Each row of numbers belongs to one of the elements below and depends on some of the facts about them. Some rows are named. Which element is each other row?

How the elements are related:
bedre π gima; breskor π flolofu; briskotros π pidim; broflozem π tebim; daklogro π pluklar; deflusto π duklem
dozafla π drati; draso π kledi; drati π drego; drego π flidor; drodok π marem; duklem π kloskas
faban π nadros; festo π stutragil; flaku π folapok; flidor π plizus; floplo π klepom; florol π rotra
flunen π fovisto; fluper π reta; folapok π mosir; fovisto π stife; gima π kugre; goskefur π peklo
grefle π staska; grutran π floplo; kiklis π daklogro; kipir π stiva; kledi π breskor; kleplo π zufes
kloskas π grutran; kugre π fluper; ligres π drodok; lugigon π flaku; lutruk π nodrin; marem π grefle
mekluk π kiklis; mosir π zuvo; moska π flunen; mubrol π nuskos; nadros π rodrus; nodrin π skitres
nuskos π zizapek; paza π stona; peklo π sove; pidim π broflozem; plizus π mubrol; pluklar π fetron
poflu π draso; putrer π faban; reta π plutru; rodrus π groplir; rotra π lugigon; skidros π poflu
skitres π klezoflun; sokis π tobra; sove π festo; staska π kleplo; stife π paza; stoflinol π skidros
stona π mekluk; stutragil π stoflinol; tebim π sokis; tobra π bedre; tubren π lutruk; zizapek π florol
zufes π kipir; zuvo π briskotros; bedre ζ a; bila ζ b; bredrol ζ a; brefin ζ c
breskor ζ b; briskotros ζ c; broflozem ζ a; daklogro ζ c; datom ζ c; deflusto ζ d
degruk ζ a; dozafla ζ b; draso ζ b; drati ζ a; drego ζ d; drodok ζ a
duklem ζ b; faban ζ a; feli ζ a; festo ζ b; fetron ζ a; flaku ζ a
flidor ζ c; flolofu ζ b; floplo ζ b; florol ζ d; flunen ζ a; fluper ζ b
folapok ζ d; fovisto ζ a; gegrok ζ c; gima ζ a; goskefur ζ c; grefle ζ b
groplir ζ d; grutran ζ a; kiklis ζ c; kipir ζ a; kledi ζ b; kleplo ζ c
klepom ζ b; klezoflun ζ b; klogek ζ c; kloskas ζ a; kuben ζ a; kugre ζ a
ligres ζ d; lugigon ζ a; lutruk ζ a; marem ζ a; mekluk ζ a; mosir ζ a
moska ζ a; mubrol ζ a; nadros ζ d; nodrin ζ a; nuskos ζ a; paza ζ a
peklo ζ b; pidim ζ b; plizus ζ d; pluklar ζ c; plutru ζ a; poflu ζ a
postum ζ a; putrer ζ c; reta ζ a; rodrus ζ a; rotra ζ a; skidros ζ b
skitres ζ a; sokis ζ d; sove ζ b; staska ζ a; stife ζ a; stiva ζ c
stoflinol ζ b; stona ζ c; stutragil ζ b; tebim ζ b; tobra ζ a; tubren ζ a
zizapek ζ a; zufes ζ a; zuvo ζ d; bedre γ e; bila γ i; bredrol γ e
brefin γ e; breskor γ k; briskotros γ j; broflozem γ g; daklogro γ j; datom γ k
deflusto γ e; degruk γ j; dozafla γ k; draso γ g; drati γ g; drego γ g
drodok γ j; duklem γ k; faban γ h; feli γ i; festo γ g; fetron γ g
flaku γ f; flidor γ h; flolofu γ f; floplo γ i; florol γ g; flunen γ e
fluper γ e; folapok γ h; fovisto γ e; gegrok γ g; gima γ f; goskefur γ i
grefle γ e; groplir γ e; grutran γ e; kiklis γ j; kipir γ j; kledi γ f
kleplo γ g; klepom γ e; klezoflun γ i; klogek γ e; kloskas γ h; kuben γ e
kugre γ e; ligres γ j; lugigon γ i; lutruk γ h; marem γ g; mekluk γ i
mosir γ h; moska γ g; mubrol γ f; nadros γ j; nodrin γ e; nuskos γ i
paza γ k; peklo γ g; pidim γ e; plizus γ e; pluklar γ j; plutru γ i
poflu γ h; postum γ h; putrer γ h; reta γ f; rodrus γ g; rotra γ i
skidros γ h; skitres γ j; sokis γ h; sove γ i; staska γ g; stife γ k
stiva γ e; stoflinol γ f; stona γ e; stutragil γ k; tebim γ e; tobra γ i
tubren γ j; zizapek γ i; zufes γ g; zuvo γ e; datom Ω goskefur; duklem Ω tebim
faban Ω sokis; flunen Ω kleplo; folapok Ω sokis; goskefur Ω brefin; goskefur Ω sokis; kleplo Ω sokis
klezoflun Ω rodrus; klezoflun Ω putrer; klogek Ω stife; klogek Ω sokis; mosir Ω sokis; pluklar Ω mosir
pluklar Ω rodrus; poflu Ω reta; postum Ω rodrus; postum Ω sokis; reta Ω rodrus; reta Ω sokis
rodrus Ω sokis; rotra Ω rodrus; stife Ω tebim; tobra Ω rodrus; tobra Ω poflu; tobra Ω reta
tobra Ω zizapek; tobra Ω sokis; zizapek Ω sokis; zuvo Ω rodrus; zuvo Ω kleplo; briskotros μ folapok
briskotros μ skidros; deflusto μ brefin; deflusto μ stoflinol; deflusto μ folapok; degruk μ postum; degruk μ klogek
degruk μ kledi; degruk μ pidim; dozafla μ kledi; dozafla μ daklogro; dozafla μ poflu; dozafla μ kloskas
dozafla μ goskefur; duklem μ tobra; duklem μ bila; duklem μ grutran; flaku μ draso; flidor μ mosir
flidor μ bredrol; flidor μ groplir; flidor μ draso; flidor μ poflu; flidor μ faban; flidor μ sokis
fovisto μ feli; fovisto μ klogek; fovisto μ putrer; gegrok μ staska; gegrok μ klogek; gegrok μ daklogro
gegrok μ klepom; kipir μ mekluk; kipir μ tubren; kleplo μ bredrol; kleplo μ kledi; kleplo μ draso
kleplo μ skidros; klezoflun μ staska; klezoflun μ zuvo; klezoflun μ folapok; lugigon μ postum; lugigon μ nadros
lugigon μ kuben; lugigon μ stutragil; lugigon μ grutran; lugigon μ flolofu; sove μ moska; sove μ putrer
sove μ bila; sove μ sokis; stiva μ feli; stiva μ stoflinol; stiva μ kuben; stiva μ groplir
stiva μ plizus; zufes μ brefin; zufes μ kuben; zufes μ daklogro; zufes μ tubren

Some elements and their rows:
[ 20  -9 -16   1 -39  -1  -9 -26 -39 -13  -4  -1  -8]: ligres
[-17   8  29   8  13 -15  10  26  17   2  19 -13  -1]: kugre
[-30  -2 -31   0 -25 -22  23  -7  32  24  10  29  28]: tebim
[ -6  23  24  14  45  -8   0  36  53   0  29  14 -17]: postum
[ 49 -47 -31  11  -1  29 -25 -57   1   4 -56  16  32]: stiva
[ 64  -7  -8  25   6  30 -62 -87  31   0 -32  22  68]: putrer
[ -7   1  -9 -12  -3 -15   8  -7  10  28  -5  34  -2]: fluper
[ -6   2 -29 -36  -5 -20   5  -7  -8  10 -18  12  -2]: sove
[ 13 -19  -3  14  31   5  -3 -21  22  47  10  27 -12]: folapok
[  1  13 -22 -13 -17 -19  14 -11 -17  16  -9  17 -18]: festo
[-21   5  31   7  13 -15  10  24  13   0  25 -12   4]: bedre
[ -9  19  19  17  30 -15  12  29  50  22  23  -9 -12]: lutruk
[ -3  14  12   6 -24  -6  -2  26 -14 -27  23 -28 -22]: skitres
[ 23 -11  -2   2  29  -9  -8 -31  23  12  15  42  22]: sokis
[-61  30  63  41 -20  11  46  38 -40  -6  -4 -32 -24]: mekluk
[ 11  -1 -15   5  11  16  -3 -20   2  12   0  13   4]: plizus
[-22   8  19  -7  13  15   3  29   3   4  19 -35  -8]: zizapek
[-10  17 -20 -19 -24 -17  13  -7 -31  -5 -11  14 -16]: stoflinol
[-50  -8 -54 -22   2 -17  19  -1  28  10  -6  23  19]: duklem
[ -3  21  14  -6  16 -13  -6  24   6 -30  34 -11  -4]: moska
[ 15  -8 -19   1 -10  19  -6 -20  -5  19   1   3   1]: florol
[-15  23  29   8  17  -1   7  47  23 -13  13   1  -4]: kuben
[  1  17  -9 -14  -6  -4   6   9  22  16 -14  42   1]: klepom
[-13  17  13   2  -7   8   3  29  -3  -3  26 -39  -9]: mubrol
[-21  16  21  -8   3   5   0  42   8 -27  10 -10   5]: feli
[ 48 -62 -35   7   1  13 -36 -79 -32   6 -45  -6   9]: kleplo
[ 48 -52 -30  17 -19  29 -30 -61 -16   1 -51   7  24]: gegrok
[-23  11  26  14 -13  -5  17  29   4  17  10 -36 -23]: zufes
[ -7  19  15  -4  17  -2  -1  41  38 -10  12  -1  -1]: bredrol
[-5 13 21 11 41 -5 -6 20 46 25 43  3 -7]: mosir

Rows to name:
A row may be one of the elements named above.
[ -2   9 -17 -12   0 -16  12 -10   6  27  -7  25  -9] -> grefle
[-15   9 -11 -26 -31   4 -19  -8  19  29 -46  14   4] -> klezoflun
[-17  15 -11 -26  14 -14  14  -3 -15 -13 -16  29  10] -> stutragil
[ 61  -4  -8  27   6  31 -60 -89  29  -1 -31  19  70] -> putrer
[ 55 -47 -34  18 -33  19 -31 -77 -63 -33 -33  -7  12] -> kiklis
[ 17   0 -12   2  10  14  -2 -18  -1  12   1  10   6] -> plizus
[ -2  12 -16 -30   0  -2  -6   4  -1 -20  -7  45  13] -> bila
[ -1   1  -6 -14   5 -12   6 -16   4  17  17  44   9] -> pidim
[-18  10  20  -2  -8  -4  -4  26  -8 -21  14 -23 -11] -> reta
[-16   4  27   8  -4 -11   6  19   3  -3  29 -15  -2] -> broflozem
[ -6  11  15   9  49 -14   5  27  46  14  30   5 -24] -> faban
[-36  25  47  40 -57  12  31  39 -38   5   3 -41 -38] -> kipir
[  5  20 -13 -20 -22   1  -8   8 -11 -29  -6  42  -1] -> flolofu
[  8 -15 -13   1  -4   2   7 -21   7  30 -23   2  -5] -> deflusto
[-56   7  -3  -2  10 -14  25  37  25 -10  -1 -32  14] -> stife
[ 51 -47 -30  14 -22  22 -47 -78 -59 -29 -38   1   7] -> pluklar
[ 38 -47 -32  19  11  24 -28 -55  -8 -17 -37  26  29] -> klogek
[-35  10  19 -13  22  -9  17  30   7  -9   1 -32   0] -> paza
[-20  -6 -16 -33   4  -3  18  -5   7  33 -26  10   4] -> dozafla
[-12  26  18   3  24  -5   0  28  17 -26  33  -1   2] -> grutran
[ -5   3  -9 -12  -4 -11  11  -5   9  26  -3  30  -2] -> fluper
[-17  19  -8 -31  14 -14  17  -6 -17 -13 -13  34  10] -> stutragil
[ 67 -48 -12  -4   2  32   3 -50 -53 -38 -39   6  45] -> goskefur
[-19   6 -15 -33   4  -4  13   1   6  12 -25  25   8] -> breskor
[  5  11 -29 -19 -12 -20   7 -10  -7   7  -7  21 -13] -> draso
[-20  12  23  -9   1   1   1  41  14 -19  -1 -15   6] -> plutru
[ 66 -54 -14 -17  12  38  13 -32 -36 -24 -50  16  44] -> datom
[-21   4  21   2 -10 -15   4  22 -16 -20  25 -24  -6] -> gima
[-32   2  17  -5  17  14 -10  19   1   7  21 -30 -17] -> rotra
[  2  10   4   1 -30  -6  -5  34  -3 -23  12 -30 -21] -> degruk
[-18  11  23   0  -8  -4  -3  28  -7 -18   9 -21  -8] -> reta
[ 53 -69 -30  18 -39  22 -32 -81 -52   1 -29 -10  21] -> briskotros
[-18  17  19   4  13  -6   9  32  25   8  15 -20 -10] -> nodrin
[-20   4 -14 -30   4  -5  14   1   5  14 -28  25   9] -> breskor
[-10  -7   2 -10  -9   1  -1  25   8  14  22 -45  -8] -> flaku
[-26   3  31  -5  27 -10 -13  14 -14 -45  33   5   2] -> tobra
[ -8  20  14   1  -7  -2   1  44  24 -10   7 -11 -12] -> fetron
[ 44 -44 -30  17   7  14 -18 -71 -20  -7 -42   4  26] -> stona
[ -1 -26   0   7  18   9 -13 -30  -6  26   0  19  -5] -> zuvo
[  2  14 -10  -9  -3   2   9   9  20  17 -13  42  -3] -> klepom
[ 23   1 -12   5 -25   3 -19 -22 -48 -39  13  16   4] -> nadros
[ -9   3 -17 -23 -15  -7   9   1  -4   7 -14  20   4] -> floplo
[ 87 -30  -2   9 -12  38  21 -25 -28 -24 -39  20  54] -> brefin
[-17  19  -8 -30  12 -13  13  -7 -15 -14 -17  31   9] -> stutragil
[ 16  -6 -11  -5   8  10 -14  -5  16  -3 -16  34  15] -> groplir
[-22  -4 -16 -31   3  -3  13  -7  10  35 -29  13   8] -> dozafla
[ 60 -48 -36  14  26  24 -22 -70  21  38 -30   7  19] -> flidor
[ -6   3 -11 -13  -3 -13   4  -9   3  23  -4  33   0] -> fluper
[ -5   9 -18 -14  -3 -14  13  -8   6  29  -7  26  -8] -> grefle
[-13  18  20   7   4  -5  -7  28   8  -7  13 -20 -16] -> rodrus
[-15   9   9  -6  13 -16  10  27  22  12   8 -30 -15] -> fovisto
[-31  29  41  32 -42   4  19  32 -40 -17  24 -26 -29] -> tubren
[ -9  19  13  -4  18  -8  -3  41  38 -13  14  -3   2] -> bredrol
[ 54 -49 -29  15 -26  20 -43 -74 -64 -31 -36   1   1] -> pluklar
[ -6  29  17  10  40 -24  10  24  40  12  21  -3 -24] -> poflu
[ 22 -11 -18   6 -38   0 -12 -23 -40 -16  -4  -4  -8] -> ligres
[ 54 -42 -26  21 -37  21 -33 -73 -65 -40 -29  -1  17] -> daklogro
[  0   8 -20 -23 -24 -14   5 -10 -22  -8 -11  19  -6] -> kledi
[-22   1  22   1  -7 -10   3  17 -18 -18  21 -24  -1] -> gima
[  2  17 -21  -9  17 -26  19  -6  31  39  -7  35 -16] -> skidros
[-16   6 -13 -29   1  -1  12   5   5  13 -31  24   8] -> breskor
[-21  14 -10 -27  16 -16  11  -4 -14 -11 -16  32   8] -> stutragil
[-28  -3 -27   1 -28 -25  22  -8  32  26   9  29  29] -> tebim
[ -7   1  -8 -13  -2 -12   8 -10  13  25  -5  36  -3] -> fluper
[ 54 -40 -28  23 -32  19 -31 -74 -67 -36 -29   0  16] -> daklogro
[-27   0  17   5  34 -14   2  23   9   9  15 -12 -41] -> flunen

The same elements again, as new rows of numbers:
Some rows with their names:
[ 29  12  -6   8  -6   8 -10  67  57 -17   9 -26 -23   9  -1  12  15  14
  -5  22  12 -24  55  29   7   4  17]: stife
[ -8  43   7  18   0   6 -21  45  29  -1  29  11   2  13 -10  -9  -4  12
 -35 -25 -13 -37  17 -18  14   9  -6]: fovisto
[ 12  23  31  28  30 -11  13  36  -2   9 -27 -22  -3  -7  -2 -19   8  -8
 -36 -10  -7  -8  49  17  13   0 -25]: feli
[ 31  24   3   4  21  -2  -8  50  16  12   4  -2  23  22 -11 -13 -20  17
 -37 -10  -4 -15  37  20   4  -4   4]: paza
[-51  14  42 -10  -6 -13 -49 -42   2   6 -20  -8   9  -1  -7  -8  18  50
 -24   7 -28 -57  20  28 -42  65 -12]: putrer
[-34 -20 -24   7  -9 -11  15 -10  25 -27 -72   0  35  34 -13 -15  30  11
   9  29   2 -21  31 -25 -18  23  10]: klezoflun
[ 32  40  17 -10  -7   9 -16  42   7  28   4 -22   9  29  -3  -6  -3  35
 -30  -4 -27  -4   4  12   8 -22   8]: skitres
[ 21  -1   6  17 -10 -23 -20   8   2   3 -62 -56   9   2  -1 -13  27 -23
  28  33 -54  15 -19 -91   6  63 -19]: folapok
[ -2   5  28  41 -21   0 -34  39  15  15  10   8   3   1  27 -10 -33   8
 -34 -43  -9 -36   8  25   8   9   5]: grutran
[  3 -43  10  -4 -13  -7  -1 -20   9 -29 -51  19  30  10   5 -36   7  25
 -21  30  -8 -13  29  20 -38  21  18]: floplo
[ -6 -36   8  52 -52  13 -49  -6   8 -32 -31   3  14   3  -7 -20 -27  13
  19  -2 -12 -28   6 -17 -32  41  -7]: klepom
[-45 -40  20  13 -51  13 -30   1  70 -46 -11  56 -26  13  35 -18  31  11
   0  -1   5 -53  13  32 -42  37  32]: duklem
[-11 -36  50  13 -10 -24 -12 -10  15 -39 -31  24  -3  10  12 -26  17  -2
 -21  28 -11 -51  25  37 -51  50 -18]: bila
[ 15  19 -26  10  23   3  -4  30  13  26 -18   7  61  32   9 -17  15   4
 -18  25   8 -35  17  -5  29 -13  56]: reta
[ 12  30  44  10  16   5  -9  65   4  -3 -73 -45   1   3 -39 -18  -3   1
 -22  37 -36 -54  11 -36   3 -16  20]: poflu
[ 32  16   7   0  32   7  12  22   2  18 -25 -14  22   5  -6 -19  20  14
 -49  26   2   3  37  18  14 -20   7]: plutru
[-56  53  27 -15  -6   5 -32 -64   7  -3 -37  23   4  -6 -16 -14  47  60
 -42  33 -23 -62  10   1 -56  39 -10]: flidor
[  7 -26  -3  18 -27  18 -55 -20  29 -34  -8  26  30  33  -5 -11   4   8
  -3  31  -5 -48   1 -11 -38  20   8]: fluper
[ 21 -11  18  21 -38 -48  -9   4  28 -14 -10  14   8  16  -3 -23   4  16
 -10  28  16  39 -20  -4 -39  30  39]: drego
[  9  13  16  33 -14   3 -28  45  -2  14   9 -20  12   5  -3 -11 -33  -4
 -10 -40  -4 -24  12   1  18  11 -25]: kuben
[ -5  50  25   2  -2   4  33  29  -3   8  -2   4  12  -8 -15 -11  12  22
  -7  10  42  15  12  -4  31 -16   4]: zufes
[-27  13  33  -7 -17   8 -44  -1 -28  21  -4 -11  11  -5 -40 -17  14  52
   2  -6 -15 -23  29  17 -39  74 -17]: daklogro
[-23   7  13  22 -46  30 -45 -27 -26  26 -14  14  30 -16 -27 -13  -6  37
  11 -18  18 -42  24  21 -29  75   1]: brefin
[-21  16  14 -36 -20  14 -41 -20  10  19  17   3  19  22 -30 -11  24  80
 -17   0 -14 -42  21  30 -59  52  16]: kiklis
[ 29   8  14  -4  29 -14  13  39   4  22 -17 -26  20  -1 -20 -21 -10  10
 -29  -9  -3   5  60  15  24  10 -24]: mekluk
[-16 -17  20  41 -35   2 -62   2   3 -37 -27  28  -3  19   3 -10   5 -12
  13  20   6 -51   2 -10 -37  27 -15]: pidim
[ 26  19   0   8  24   6 -11  25   9  11  -4  -1  32  11  -6 -19   8  11
 -34  23  13 -10  24  19   9 -20  15]: gima
[  9 -12  -3   1 -49   5 -19  -6  11 -47  -9  14  19  31  -9  -5 -11   9
   7  43   4 -44 -10  -7 -47  21   4]: grefle
[ 21  20   6  -4  13  -5  -5  37  26   4  14  -6  25   6  -1 -34   1  35
 -19  20  10  -4  22  27   4 -26  15]: fetron
[ 29  48  14 -24   2   8  10  32 -11  12  -2 -45  -3  32 -13   7   2  18
 -27   8  -7  -4   6   4   9 -33  11]: drodok

Rows to name:
Some rows may be elements named above.
[ 11  38  17  63 -12   1 -45  59  -3  -9  -2 -20  -9  -7 -15   0 -16  -7
 -30   6 -19 -28  18   7  -4 -11  -7] -> bredrol
[-29 -15  47  -3 -12   4  -1 -11  46 -36 -41  41   0  26  14 -10  48   5
 -44  35  -9 -55  20  16 -52  14  -1] -> sove
[-30   6   9  32 -42  28 -47 -11  -6  24   1  -1  25  -8   6  -5  24  27
  26 -10   1 -69  16  25 -19  86  14] -> klogek
[ 18 -27   5   4 -37  18 -72  11  47 -54 -17  27 -20  21  -4  -6  19   9
  19  48  14 -47  23   6 -52  25   3] -> tebim
[ 16  31 -27  19  -2  -2 -20  49  39   2  20 -18  37  29  -3   1  -6  11
  -6  -8 -22 -35  28  -1  10  -7   6] -> flunen
[ 10  27  22  60  -6   1 -37  51  -7  -9   1 -24  11  -2 -14   0  -2  -9
 -41   6 -25 -29  21  10  -7 -11  -5] -> bredrol
[  3  -1  40   9  -3  -5 -35  -2  13 -12 -27 -17  -3 -13  28 -11  45 -41
 -27  52 -64  -4 -36 -57 -13  67 -10] -> sokis
[ -5   5  20  11  40 -11  11  37   9  17 -22   4  12  20  27 -26  26 -13
 -44   6  -3 -36  35  24  38   5  16] -> tobra
[  2  48  17  -8   1   2  24  30  -6   4  -4   4  15  -6 -18 -18  10  25
 -17  17  33  15  13  -4  30 -16   9] -> zufes
[-25   4  22  22 -36  25 -54 -29 -31  28 -16   6  25 -10 -25 -17  -2  48
   4 -18  16 -38  17  14 -31  72   9] -> brefin
[ 10   2  36   9  -7 -16 -35   2  18  -9 -25 -30  -3  -8  20 -17  47 -35
 -25  52 -67   0 -33 -65  -9  62  -9] -> sokis
[ 14  31  46  12  12  -1 -11  58   6  -2 -85 -48  -7   2 -46 -13   6  -2
 -24  41 -39 -54  14 -40   2  -6  14] -> poflu
[ -5 -36  11  42 -54  11 -45  -7  -3 -32 -40  18  11  -3 -10 -19 -17  -4
  18  -3  -6 -33  13 -14 -36  34  -5] -> klepom
[ 12  28 -38   8  44 -34  21  31  21  24 -36 -20  37  42   3   1  17   2
 -20  12   6 -11  36  15  16 -40   5] -> rotra
[  1 -15  49  -6 -39 -33 -26  20  26   5  -5  -7 -27  22   1  -2  -1  -7
 -11 -19 -29  20 -16 -26 -19  60  16] -> nadros
[  3 -27   0  13 -29  25 -54 -11  19 -44  -9  27  25  39  -4 -16   5  11
   2  37  -1 -42  -4  -8 -36  22   1] -> fluper
[-16  36   0   3  23 -22  -7  24  15  28 -29 -44  18   8  20   3   8   1
  -2 -13 -58 -36  11 -20  44  16 -26] -> postum
[-25   3  22  16 -11  43  -3 -25 -11  28 -43   3  40 -28   1 -22  64  22
  -4  37  -8 -41  38  29 -28  65  21] -> goskefur
[-27   4  22  17  -9  34  -3 -24 -25  25 -45   1  42 -22 -10 -10  57  26
  -9  33 -12 -48  30  34 -31  65  20] -> goskefur
[ -7  27  38  28  11 -27 -21  54  16  -5  24   0   0  -9   4 -18   6  15
 -46  13   5 -21  12  47   2  -6  -2] -> moska
[-22 -29  54  52 -26 -10 -43  17  18 -55 -20  -5  14   1 -18 -18  21   0
  -1  52   0 -35   1  26 -61   9   1] -> draso
[-10 -13  39  -4 -18  -2 -26   3  16 -45 -74 -44   9   5 -22  -8   7   1
  11  42 -43 -45  -2 -34 -47  20 -31] -> skidros
[ 35  10  11 -15 -47 -33   3  14  12 -11  -6 -25  -8  42 -22  13  15   4
 -15  20 -23  31 -20 -36 -32  38  31] -> ligres
[-30   2  19   6 -13  31   4 -24 -21  23 -41   1  32 -29  -3 -18  65  22
  -7  32 -12 -38  31  27 -31  75  27] -> goskefur
[-16  51  25  -7  -8  12  -1  34  19  14  -3  -5  -6  21  -4 -10  21  18
 -43 -16  -8 -10  16 -10  20 -18 -13] -> degruk
[-25  -5   7  39 -37  13 -18   7  22 -47 -28  40  -1   9  -6 -27  23   3
 -21  23   4 -25  12 -21 -59   8  -2] -> dozafla

